What each symbol does to the units:
from | κ θ ζ χ α σ
z78 | z232 z802 z64 z844 z774 -
z108 | z584 z521 - z661 z805 z497
z642 | z876 z66 z757 z465 z713 z257
z521 | z156 z54 - z108 z410 z726
z408 | z760 z468 z108 z492 z41 z672
z446 | z313 z734 - z705 z719 z490
z639 | z533 z430 z975 z264 z245 z63
z676 | z975 z273 - z121 z446 z245
z533 | z639 z969 z676 z726 z665 z816
z565 | z713 z308 z760 z144 z672 z844
z737 | z834 z257 z144 z336 z348 -
z734 | z339 z167 - z446 z875 z788
z490 | z218 z788 z567 z45 z616 z79
z665 | z245 z277 z446 z933 z218 z34
z894 | z475 z816 z18 z880 z66 z114
z264 | z726 z639 z410 z41 z18 z475
z594 | z599 z668 z34 z739 z282 -
z475 | z894 z63 z933 z685 z109 z739
z144 | z815 z565 z637 z79 z290 z100
z156 | z521 z887 - z584 z121 z264
z841 | z65 z933 z167 z277 z799 z642
z506 | z875 z363 - z567 z661 z637
z804 | z668 z766 z578 z599 z737 -
z121 | z410 z676 - z893 z705 z18
z887 | z54 z404 - z156 z676 z639
z210 | z720 z821 z496 z652 z804 -
z100 | z348 z844 z436 z802 z720 -
z290 | z436 z672 z969 z552 z496 z720
z339 | z734 z942 - z313 z506 z573
z969 | z430 z497 z273 z533 z277 z390
z788 | z573 z757 z506 z490 z492 z144
z876 | z642 z109 z799 z578 z565 z509
z269 | z64 z552 z726 z672 z475 z774
z834 | z737 z509 z815 z282 z100 -
z799 | z757 z221 z911 z573 z760 z713
z720 | z210 z252 z390 z86 z668 -
z382 | z616 z637 z887 z433 z533 z793
z509 | z257 z274 z713 z834 z844 -
z713 | z565 z624 z408 z815 z29 z406
z760 | z408 z433 z584 z637 z497 z29
z552 | z793 z290 z533 z269 z63 z86
z167 | z942 z705 - z734 z911 z757
z805 | z893 z410 - z13 z942 z841
z79 | z981 z144 z382 z308 z552 z802
z465 | z578 z642 z788 z34 z815 z737
z34 | z531 z465 z490 z66 z981 z336
z624 | z308 z981 z468 z713 z64 z232
z802 | z671 z100 z793 z78 z86 -
z252 | z821 z774 z880 z720 z879 -
z245 | z665 z451 z313 z18 z490 z531
z282 | z336 z834 z981 z274 z802 -
z86 | z652 z720 z816 z774 z594 -
z404 | z661 z584 - z887 z273 z430
z685 | z880 z475 z841 z496 z876 z879
z54 | z887 z661 - z521 z975 z533
z313 | z446 z339 - z115 z567 z218
z719 | z567 z875 - z998 z887 z616
z599 | z594 z804 z531 z114 z336 -
z232 | z78 z671 z269 z406 z502 -
z410 | z121 z975 - z805 z115 z933
z433 | z468 z382 z156 z760 z726 z64
z616 | z382 z492 z54 z468 z639 z552
z893 | z805 z121 - z273 z167 z65
z531 | z34 z578 z218 z109 z79 z282
z221 | z45 z218 z998 z799 z433 z624
z766 | z879 z114 z876 z804 z257 -
z390 | z496 z880 z451 z816 z465 z804
z65 | z841 z18 z942 z451 z757 z876
z933 | z18 z665 z705 z841 z221 z66
z816 | z63 z390 z245 z894 z34 z599
z671 | z802 z348 z552 z232 z652 -
z911 | z363 z998 - z875 z584 z408
z774 | z502 z86 z894 z252 z739 -
z18 | z933 z245 z115 z65 z45 z109
z114 | z739 z599 z109 z766 z217 -
z45 | z221 z490 z852 z757 z468 z308
z277 | z451 z841 z734 z665 z573 z465
z63 | z816 z496 z665 z475 z531 z594
z109 | z66 z531 z221 z876 z308 z274
z497 | z41 z726 z893 z969 z841 z880
z64 | z269 z793 z264 z29 z894 z502
z308 | z624 z79 z433 z565 z269 z78
z661 | z404 z108 - z54 z13 z969
z942 | z167 z115 - z339 z363 z799
z273 | z13 z893 - z676 z734 z451
z880 | z685 z894 z65 z390 z642 z766
z757 | z799 z45 z363 z788 z408 z565
z66 | z109 z34 z45 z642 z624 z217
z584 | z108 z156 - z404 z893 z41
z218 | z490 z573 z719 z221 z382 z981
z975 | z676 z13 - z410 z313 z665
z406 | z844 z232 z672 z348 z821 -
z41 | z497 z264 z805 z430 z65 z685
z502 | z774 z652 z475 z821 z114 -
z815 | z144 z713 z492 z981 z436 z348
z29 | z672 z64 z41 z436 z880 z821
z726 | z264 z533 z121 z497 z933 z894
z879 | z766 z739 z642 z668 z509 -
z852 | z998 z567 - z363 z521 z433
z844 | z406 z78 z29 z100 z252 -
z998 | z852 z719 - z911 z156 z468
z821 | z252 z502 z685 z210 z766 -
z336 | z282 z737 z79 z217 z671 -
z451 | z277 z65 z339 z245 z788 z578
z430 | z969 z41 z13 z639 z451 z496
z981 | z79 z815 z616 z624 z793 z671
z672 | z29 z269 z497 z290 z685 z252
z567 | z719 z506 - z852 z54 z382
z274 | z217 z282 z624 z509 z78 -
z257 | z509 z217 z565 z737 z406 -
z875 | z506 z911 - z719 z404 z492
z637 | z492 z760 z404 z382 z969 z436
z705 | z115 z446 - z167 z998 z45
z793 | z552 z436 z639 z64 z816 z652
z573 | z788 z799 z875 z218 z637 z815
z363 | z911 z852 - z506 z108 z760
z217 | z274 z336 z308 z257 z232 -
z652 | z86 z210 z63 z502 z599 -
z496 | z390 z685 z277 z63 z578 z668
z668 | z804 z879 z465 z594 z834 -
z739 | z114 z594 z66 z879 z274 -
z492 | z637 z408 z661 z616 z430 z290
z468 | z433 z616 z521 z408 z264 z269
z436 | z290 z29 z430 z793 z390 z210
z13 | z273 z805 - z975 z339 z277
z115 | z705 z313 - z942 z852 z221
z578 | z465 z876 z573 z531 z144 z834
z348 | z100 z406 z290 z671 z210 -

In the rows, 53 means zero.

The rows follow the links: the fewer symbols apart two units are, the more alike their rows tend to be.

Each row is also shifted at random along 5 hidden directions that mean nothing.

Some units, each with a row of numbers:
z78: [ 67  52  60  60  62  53  52  48  60  63  57  47  54  49  48  57  58  51  46  53  48  52  47  59  48  46  56  49  51  45]
z671: [ 39  57  50  55  58  56  39  50  48  62  51  46  44  58  56  54  46  53  50  48  53  56  45  62  59  45  66  52  51  58]
z497: [ 36  56  51  50  52  56  50  48  49  59  47  55  46  55  49  54  59  54  48  51  51  47  56  44  54  42  46  59  53  49]
z273: [ 33  57  59  59  54  39  64  56  51  65  72  62  55  54  57  57  52  55  45  53  56  52  64  44  57  44  30  44  50  42]
z490: [ 43  57  60  47  47  53  60  57  62  42  44  52  53  51  55  50  49  52  58  70  54  53  54  65  36  60  52  58  57  58]
z433: [ 58  63  60  55  56  55  46  43  42  56  60  55  37  63  47  61  61  60  57  40  45  47  58  59  61  53  58  47  52  54]
z468: [ 50  56  56  50  56  54  49  42  68  56  59  54  42  59  45  60  60  57  55  57  48  42  56  58  40  54  59  46  57  55]
z766: [ 56  57  47  52  55  61  54  56  32  44  50  48  45  56  50  50  54  54  59  50  53  67  41  46  61  58  43  48  51  58]
z875: [ 37  49  45  57  45  51  50  55  50  49  49  54  58  49  55  51  48  50  58  45  52  53  62  45  58  59  57  44  54  56]
z217: [ 63  59  68  60  64  49  51  44  45  56  44  42  54  59  47  61  58  56  55  38  44  50  48  59  65  54  59  41  50  49]
z496: [ 69  48  51  52  53  41  53  61  41  58  52  49  58  50  54  47  49  46  52  31  50  39  55  44  71  52  52  51  46  51]
z531: [ 58  53  55  49  56  47  63  56  41  49  68  51  49  52  54  51  50  54  57  45  57  47  52  63  67  60  46  47  50  52]
z578: [ 26  39  42  50  53  52  47  52  57  47  47  45  60  47  56  50  46  45  60  50  57  45  51  45  59  63  66  51  55  62]
z887: [ 49  41  47  57  49  45  53  41  49  50  65  57  59  38  55  64  48  54  57  38  51  50  63  59  61  55  65  45  48  54]
z252: [ 43  57  51  58  55  55  48  59  70  57  45  43  51  61  49  43  56  47  52  61  53  55  43  42  42  48  53  48  58  50]
z599: [ 45  49  50  55  58  51  49  54  53  50  59  45  54  55  58  51  46  49  59  42  51  55  47  57  62  57  63  43  52  61]
z465: [ 60  44  35  46  52  56  44  55  63  47  58  49  43  55  56  51  45  51  62  59  59  50  50  45  51  62  62  52  60  66]
z661: [ 56  49  45  58  51  49  47  42  68  54  51  57  51  53  58  61  47  57  56  56  52  52  65  41  45  55  61  46  56  58]
z86: [ 54  43  56  60  58  46  46  58  72  57  45  43  70  42  57  47  48  44  53  49  46  42  48  60  44  51  75  48  53  53]
z760: [ 42  68  50  47  50  62  51  43  41  47  43  55  40  62  48  63  58  62  55  53  52  58  51  45  56  52  45  58  55  51]
z616: [ 61  47  55  51  55  48  54  47  61  50  61  53  51  43  58  60  49  55  53  58  47  44  56  59  42  56  58  50  55  54]
z802: [ 55  50  50  52  58  56  47  51  60  57  47  48  59  47  58  52  46  57  46  63  55  62  40  63  44  49  61  63  55  54]
z100: [ 57  52  60  60  64  40  59  52  64  63  49  44  64  51  57  56  47  52  46  55  49  46  46  40  45  45  43  48  52  44]
z642: [ 55  59  58  49  55  51  62  55  64  49  47  49  48  67  49  51  60  53  58  63  56  46  53  44  50  62  42  50  56  50]
z509: [ 45  46  44  58  64  54  50  44  70  56  64  45  52  51  49  61  56  55  57  60  52  52  45  41  44  51  54  43  55  50]
z594: [ 80  64  61  55  57  52  44  56  53  51  47  43  44  68  57  51  48  53  61  49  48  60  46  57  53  57  59  39  59  61]
z719: [ 57  45  54  54  47  50  68  57  39  44  65  60  60  40  57  51  49  51  54  47  53  62  59  61  60  63  47  53  46  50]
z852: [ 61  56  57  59  46  54  52  54  60  50  50  56  54  55  48  52  61  50  60  54  50  53  64  58  47  59  59  43  56  55]
z502: [ 38  54  68  59  58  44  55  61  52  60  48  43  63  54  49  45  57  46  48  41  48  46  48  60  58  47  56  44  52  40]
z451: [ 52  57  53  48  46  50  49  62  64  53  48  53  46  56  55  44  46  50  51  59  51  48  55  45  38  50  49  57  57  54]
z705: [ 48  59  66  57  44  52  57  58  44  57  42  57  58  56  49  44  59  51  50  44  53  54  61  60  59  49  50  51  54  49]
z734: [ 25  43  44  55  44  51  58  64  52  52  60  62  62  41  57  48  50  48  46  54  59  57  62  47  54  55  43  55  50  50]
z45: [ 56  59  56  43  47  64  61  55  52  34  43  57  54  47  50  47  57  56  57  69  51  58  50  66  37  60  48  66  55  50]
z13: [ 51  54  50  56  46  49  51  52  64  58  53  61  49  61  59  54  48  56  46  62  55  59  60  47  43  47  45  53  57  53]
z685: [ 63  46  46  48  48  62  49  57  34  48  35  51  62  49  47  43  57  49  52  39  53  51  48  46  65  50  57  63  49  52]
z29: [ 58  68  64  50  62  47  64  56  60  64  67  55  39  70  48  56  58  56  44  66  61  47  54  42  51  42  25  52  59  41]
z65: [ 89  74  62  47  47  54  55  60  48  54  40  55  39  68  48  45  56  53  50  52  45  54  55  47  49  48  37  54  54  50]
z404: [ 54  49  39  55  47  56  46  44  40  49  57  60  46  51  57  61  48  58  55  48  53  66  60  47  62  55  54  49  50  64]
z121: [ 56  54  63  60  51  46  64  49  42  62  58  61  64  46  48  56  60  54  44  42  52  49  62  58  63  45  44  49  47  37]
z879: [ 51  55  51  62  61  47  53  54  67  53  65  44  45  58  47  51  56  50  61  57  53  49  46  41  46  56  46  30  56  55]
z805: [ 68  62  50  58  50  54  52  52  55  65  60  62  39  64  49  55  60  56  46  58  54  59  62  42  50  46  40  46  55  47]

The symbols that take the first to the second take the third to the fourth, perhaps in another order. What is the fourth?
Answers are names.
A [ 38  57  61  48  56  50  54  57  70  48  50  46  49  65  57  49  47  53  60  65  60  47  51  60  45  58  56  48  60  60]
B [ 54  60  55  49  50  53  58  53  64  48  51  54  47  56  45  51  57  53  61  59  49  45  57  43  40  59  47  47  54  51]
C [ 53  49  50  56  61  46  64  58  43  51  71  48  54  45  56  54  45  52  57  45  52  54  45  46  58  63  42  46  49  49]
D z109

A [ 26  57  61  56  45  46  52  51  72  55  27  58  69  56  56  54  47  53  46  67  54  50  61  48  39  46  50  58  56  50]
B [ 89  48  49  56  45  53  51  54  51  49  60  56  57  43  58  50  48  51  59  46  50  58  61  58  52  62  60  46  52  60]
C [ 53  54  53  55  58  42  60  61  42  58  53  47  61  50  59  47  46  47  48  43  49  54  47  42  63  52  42  49  48  48]
D z336

A [ 51  49  43  46  52  51  50  63  64  52  55  50  51  51  57  44  46  46  49  61  56  50  50  45  49  52  51  58  57  56]
B [ 60  53  53  48  47  52  62  52  57  44  47  55  56  49  48  52  59  52  55  60  49  46  54  44  41  60  44  53  54  50]
C [ 32  45  44  56  65  46  53  47  52  54  68  46  53  43  57  59  44  56  56  51  55  55  45  44  57  57  51  45  51  54]
D z672

A [ 49  51  46  44  52  58  63  65  37  50  65  57  48  49  49  45  56  49  48  54  62  60  48  48  62  52  33  63  50  46]
B [ 70  74  65  55  60  49  56  59  55  53  60  46  34  75  54  49  48  57  60  58  52  61  48  62  51  59  41  38  60  60]
C [ 51  57  55  56  43  57  56  60  36  54  50  62  52  57  50  46  60  48  51  50  54  65  58  48  61  50  40  53  49  50]
D z490

A [ 50  51  41  50  55  54  50  61  59  52  66  49  47  52  58  46  43  51  51  64  56  65  42  45  43  50  47  52  56  57]
B [ 55  60  50  56  59  56  60  54  38  49  64  47  43  58  49  52  56  53  59  48  57  65  41  44  62  56  35  43  50  53]
C [ 49  50  49  49  57  64  43  43  65  47  44  50  51  59  50  58  57  58  55  67  57  52  47  65  45  53  67  61  55  57]
D z552

A [ 39  58  43  57  49  61  39  45  72  52  52  55  41  69  46  58  59  59  57  64  57  60  61  43  43  53  56  44  61  58]
B [ 82  61  52  53  47  60  57  50  39  53  42  63  54  57  49  53  57  58  44  64  53  67  56  49  48  45  38  60  53  47]
C [ 55  61  63  59  54  45  65  49  41  56  50  59  54  57  51  61  62  58  51  44  52  51  63  42  63  53  38  43  50  42]
D z893

A [ 60  56  45  44  51  70  41  43  54  45  54  57  38  51  49  56  56  60  54  67  53  63  51  64  39  54  59  61  55  62]
B [ 58  53  44  48  53  51  45  44  65  49  54  54  43  51  56  58  46  57  55  55  48  47  55  41  42  56  57  53  57  60]
C [ 63  46  55  56  58  55  66  58  58  45  69  47  60  38  49  50  55  53  57  60  54  56  44  61  43  60  49  47  50  46]
D z668

A [ 58  55  50  51  46  50  47  54  46  44  37  49  55  47  56  52  45  51  62  36  43  42  55  43  60  62  64  48  51  61]
B [ 42  46  51  46  51  51  64  64  66  49  44  52  66  50  50  43  58  48  49  68  62  48  48  44  44  51  41  63  55  44]
C [ 34  51  59  52  59  46  62  52  53  63  72  57  49  42  48  56  60  52  45  49  51  42  55  57  54  44  46  53  51  36]
D z981

A [ 39  47  52  48  50  52  45  50  49  52  51  57  55  44  58  56  45  54  43  45  48  48  53  61  53  47  64  63  49  53]
B [ 64  44  45  47  54  50  55  66  59  54  82  55  43  51  57  44  47  48  52  60  61  52  49  63  49  53  51  56  52  52]
C [ 57  45  51  48  49  59  55  59  40  49  57  53  57  45  49  45  55  46  49  46  58  51  48  59  65  52  55  61  49  48]
D z739

A [ 56  48  51  55  43  61  50  49  37  52  42  62  63  43  49  54  57  54  47  48  52  61  56  63  60  47  59  63  46  47]
B [ 71  47  49  52  41  63  56  54  49  39  50  59  64  40  49  51  58  54  58  64  57  69  54  65  44  59  54  61  51  52]
C [ 60  57  54  59  47  51  57  54  60  47  47  59  57  58  48  51  60  52  59  56  50  52  65  42  47  57  46  45  56  49]
D z893

A [ 69  52  63  54  54  44  48  43  69  55  45  46  55  55  60  62  52  52  57  47  40  33  60  57  46  54  67  47  53  56]
B [ 62  34  41  46  58  52  52  54  59  56  78  59  57  32  59  54  44  53  43  62  60  53  47  62  47  47  59  65  50  51]
C [ 75  52  38  43  44  62  49  52  47  39  42  54  46  44  56  50  45  50  59  61  49  65  50  48  42  63  53  62  53  63]
D z815

A [ 89  53  43  54  44  53  52  52  26  47  53  58  48  48  59  51  49  52  58  36  48  64  60  48  68  62  51  46  45  61]
B [ 60  56  55  50  52  50  54  44  40  46  30  50  58  46  59  62  46  61  53  40  44  45  56  43  61  60  52  58  49  55]
C [ 56  54  63  50  48  51  64  54  41  44  51  51  57  44  47  54  59  51  58  42  46  43  57  60  59  62  52  50  49  47]
D z308

A [ 44  49  45  54  43  57  45  59  66  55  49  59  56  52  50  47  59  47  54  61  54  54  61  45  41  51  54  51  55  52]
B [ 68  59  50  40  48  64  65  57  43  38  66  61  44  45  51  51  58  58  55  70  55  68  50  67  43  62  40  60  52  51]
C [ 45  51  43  49  50  53  42  47  47  57  45  55  46  49  57  56  46  51  47  43  46  48  55  43  55  42  61  60  52  59]
D z685

A [ 64  56  48  47  53  61  51  51  54  56  52  54  46  63  50  55  57  55  44  63  61  55  50  43  48  45  41  62  55  47]
B [ 34  39  52  54  55  46  51  55  83  58  48  47  67  48  48  43  59  43  52  58  54  31  56  39  45  50  63  52  55  44]
C [ 65  50  56  56  46  48  53  45  57  49  43  57  67  45  55  59  50  56  55  56  50  54  61  60  47  56  63  53  52  55]
D z975

A [ 40  47  50  60  50  51  47  42  51  54  54  56  52  53  57  60  49  56  55  45  50  50  63  60  60  55  69  43  50  59]
B [ 44  50  39  55  46  60  54  56  44  46  60  61  53  45  52  51  56  50  58  49  57  62  56  45  60  61  50  49  48  53]
C [ 53  52  57  61  45  52  51  59  65  58  63  59  51  53  48  46  60  49  54  56  55  53  64  56  46  49  56  44  57  48]
D z13

A [ 55  48  50  59  61  56  51  45  59  51  66  48  53  48  47  60  58  56  53  62  54  57  45  60  42  55  53  47  56  51]
B [ 50  64  64  51  52  51  53  60  44  58  58  51  44  68  48  46  58  50  49  44  58  46  52  60  67  47  47  50  52  48]
C [ 47  59  49  57  59  61  44  47  45  53  40  45  47  63  50  58  54  58  54  46  52  61  44  47  62  52  56  49  53  58]
D z880

A [ 56  52  48  49  51  55  59  55  62  46  60  53  45  49  48  53  59  52  60  58  47  50  55  44  39  62  46  50  55  52]
B [ 58  46  42  55  44  61  39  50  59  56  40  57  55  50  49  52  57  53  49  59  53  58  61  46  44  44  60  59  57  54]
C [ 48  42  57  50  56  49  67  55  66  45  67  49  58  49  46  52  60  50  59  62  59  44  49  61  48  61  49  48  54  46]
D z264

A [ 42  43  58  53  55  50  64  54  43  39  39  44  73  38  61  48  45  51  57  48  52  53  44  62  54  64  57  57  49  50]
B [ 57  46  54  52  52  54  51  59  34  46  40  49  64  47  58  44  43  52  48  46  53  64  40  65  60  53  58  64  49  55]
C [ 46  61  65  60  50  43  51  52  47  64  50  58  52  61  56  53  52  53  48  41  49  48  62  59  62  44  53  50  53  51]
D z887

A [ 47  50  52  53  55  60  58  63  60  52  67  50  53  47  50  44  54  47  48  65  58  65  41  62  41  52  47  57  53  46]
B [ 56  53  52  50  52  60  51  53  40  47  59  48  44  54  45  50  58  51  61  42  59  54  52  61  67  59  56  50  49  55]
C [ 48  50  47  52  58  52  60  55  61  45  58  47  54  51  60  51  46  49  56  64  58  61  42  45  41  63  46  50  55  57]
D z144

